Here is a tiny trained network, its code and every weight. The questions are about switching its units off for an input and a class, where a switched-off unit gives its printed mean instead of its output.

import numpy as np


def w(rows, s, z=0):
    codes = np.array(rows[::2]) - 128.0
    scale = np.full(codes.shape[1], s)
    scale[-1] = z or s
    return codes * scale


def f(y):
    return y / 2 * (1 + np.tanh(0.7978845608 * (y + 0.044715 * y**3)))


def log_softmax(a):
    a = a - a.max(-1, keepdims=True)
    return a - np.log(np.exp(a).sum(-1, keepdims=True))


def net(x, mask):
    res = np.array(x, float).reshape(1, 8) / 4 @ E
    y = f(res @ A[0][:, :-1].T + A[0][:, -1])
    res = res + np.where(mask, y, B[0][:, -1]) @ B[0][:, :-1]
    return log_softmax(res[-1] @ U[:, :-1].T + U[:, -1])


A, B = {}, {}
E = w([
[129,126,128,132],'x0',
[129,128,127,127],'x1',
[243,161,42,75],'x2',
[165,21,255,74],'x3',
[127,126,128,128],'x4',
[76,191,170,29],'x5',
[183,229,207,208],'x6',
[127,128,127,129],'x7',
],0.0067)
A[0] = w([
[79,161,136,9,156],'N1',
[94,88,90,109,26],'N2',
[144,84,134,169,151],'N3',
[103,187,104,155,46],'N4',
[165,183,160,142,35],'N5',
[111,160,122,168,31],'N6',
[124,89,204,87,83],'N7',
[95,80,86,101,15],'N8',
[147,154,160,146,33],'N9',
[105,97,81,98,28],'N10',
[163,53,122,188,107],'N11',
[90,84,102,105,67],'N12',
[84,124,79,154,40],'N13',
[161,88,159,114,41],'N14',
[60,104,158,166,3],'N15',
[208,132,134,83,96],'N16',
[64,56,88,82,189],'N17',
[72,157,89,165,8],'N18',
[76,103,159,170,56],'N19',
[136,81,185,109,25],'N20',
[151,175,183,160,65],'N21',
[102,148,92,135,4],'N22',
[160,82,172,110,53],'N23',
[73,126,164,164,104],'N24',
[136,67,86,199,102],'N25',
[150,49,67,136,226],'N26',
[47,88,166,182,62],'N27',
[81,155,60,132,11],'N28',
[41,107,156,176,134],'N29',
],0.013,0.0047)
B[0] = w([
[145,223,198,101,225],'N1',
[145,23,190,187,154],'N2',
[72,162,151,149,167],'N3',
[73,38,106,77,160],'N4',
[154,54,165,237,147],'N5',
[60,54,164,117,136],'N6',
[15,157,61,142,197],'N7',
[173,32,242,200,162],'N8',
[94,34,206,202,130],'N9',
[171,20,163,206,156],'N10',
[42,246,188,46,187],'N11',
[111,99,201,230,165],'N12',
[55,56,161,108,156],'N13',
[83,42,4,80,149],'N14',
[197,91,52,102,161],'N15',
[165,106,39,111,170],'N16',
[164,159,164,254,254],'N17',
[60,74,76,74,159],'N18',
[233,61,135,110,165],'N19',
[23,90,52,153,168],'N20',
[139,50,225,250,159],'N21',
[72,27,96,92,134],'N22',
[36,88,7,139,165],'N23',
[214,154,112,130,168],'N24',
[68,251,235,27,191],'N25',
[186,194,123,165,237],'N26',
[218,129,44,104,199],'N27',
[59,78,54,137,172],'N28',
[239,213,84,67,206],'N29',
],0.0066,0.0088)
U = w([
[126,40,177,233,54],'0',
[200,96,50,131,133],'1',
[7,35,67,131,1],'2',
[70,170,182,123,100],'3',
[120,130,115,168,206],'4',
[115,136,113,175,162],'5',
],0.011,0.0046)

Each question gives the input, the list of numbers given to net, and the class t.
The units are the neurons (one row each of A and B). Each row of codes is followed by its name. A weight is (code - 128) times the scale printed after its matrix; where a second scale follows, it is the last column's (A, B and U).
mask holds one flag per neuron, in row order. A switched-off neuron (its flag False) gives its mean, the last column of its row in B, instead of its output. The means were averaged over made-up inputs and are rounded, as every weight is.
A unit's drop is (log p(t) with every unit on - log p(t) with that unit switched off) / (log p(t) with every unit on - log p(t) with every unit switched off).
The circuit of an input: a set's keep is (log p(t) with only the set's units on - log p(t) with every unit switched off) / (log p(t) with every unit on - log p(t) with every unit switched off). Starting from the 12 units with the biggest drops (on a tie, the unit counted first), units are removed one at a time, each time the one whose removal leaves the highest keep (on an exact tie, the one counted first), for as long as the keep stays at least 0.8.
units of the circuit, in order: the units of the circuit, biggest drop first
unit that matters most: the unit with the biggest drop
top k neurons: the k neurons with the biggest drops, biggest first
drop of u: that unit's drop, to one decimal
input [-7,-6,-7,5,0,-5,1,-2], class 1: unit that matters most => N27
input [0,-8,-8,-2,-3,7,-6,-7], class 1: top 3 neurons => [N29 N27 N15]
input [6,5,-7,-8,0,4,6,7], class 2: units of the circuit, in order => [N4 N18]
input [2,-6,6,2,-7,2,8,-8], class 0: top 2 neurons => [N21 N5]
input [-2,4,-4,-2,-1,-7,6,4], class 3: units of the circuit, in order => [N25 N11]
input [-1,3,4,0,2,-7,-6,-5], class 3: units of the circuit, in order => [N25 N11]
input [4,1,2,6,2,0,-5,0], class 2: units of the circuit, in order => [N23 N7]
input [-5,4,-8,8,6,-7,7,5], class 1: units of the circuit, in order => [N27 N29]
input [-8,-3,6,8,7,-6,-2,-8], class 2: units of the circuit, in order => [N23 N14 N29]
input [-1,-4,-8,-6,7,5,-5,-8], class 1: top 2 neurons => [N29 N27]
input [5,-3,1,-1,7,-8,7,-2], class 3: units of the circuit, in order => [N11 N25]
input [3,-2,-5,0,6,-5,0,1], class 1: top 2 neurons => [N27 N29]
input [0,1,-4,4,4,-7,-6,-3], class 3: top 3 neurons => [N11 N25 N3]
input [3,7,1,7,-1,4,7,6], class 0: units of the circuit, in order => [N21]
input [4,-8,-5,8,-1,1,-5,-2], class 2: top 2 neurons => [N7 N20]
input [-1,4,-7,-5,-4,-1,6,0], class 1: top 2 neurons => [N29 N27]
input [-3,-4,-7,3,8,-8,-3,7], class 3: top 4 neurons => [N11 N25 N3 N16]
input [5,-3,4,-4,8,-8,5,-1], class 3: drop of N25 => 0.3
input [4,-5,4,-6,4,-4,-7,-7], class 0: drop of N10 => 0.1
input [-2,-4,2,2,2,-5,8,2], class 0: units of the circuit, in order => [N21]
input [-1,6,2,8,-1,5,7,-7], class 2: drop of N17 => 0.1
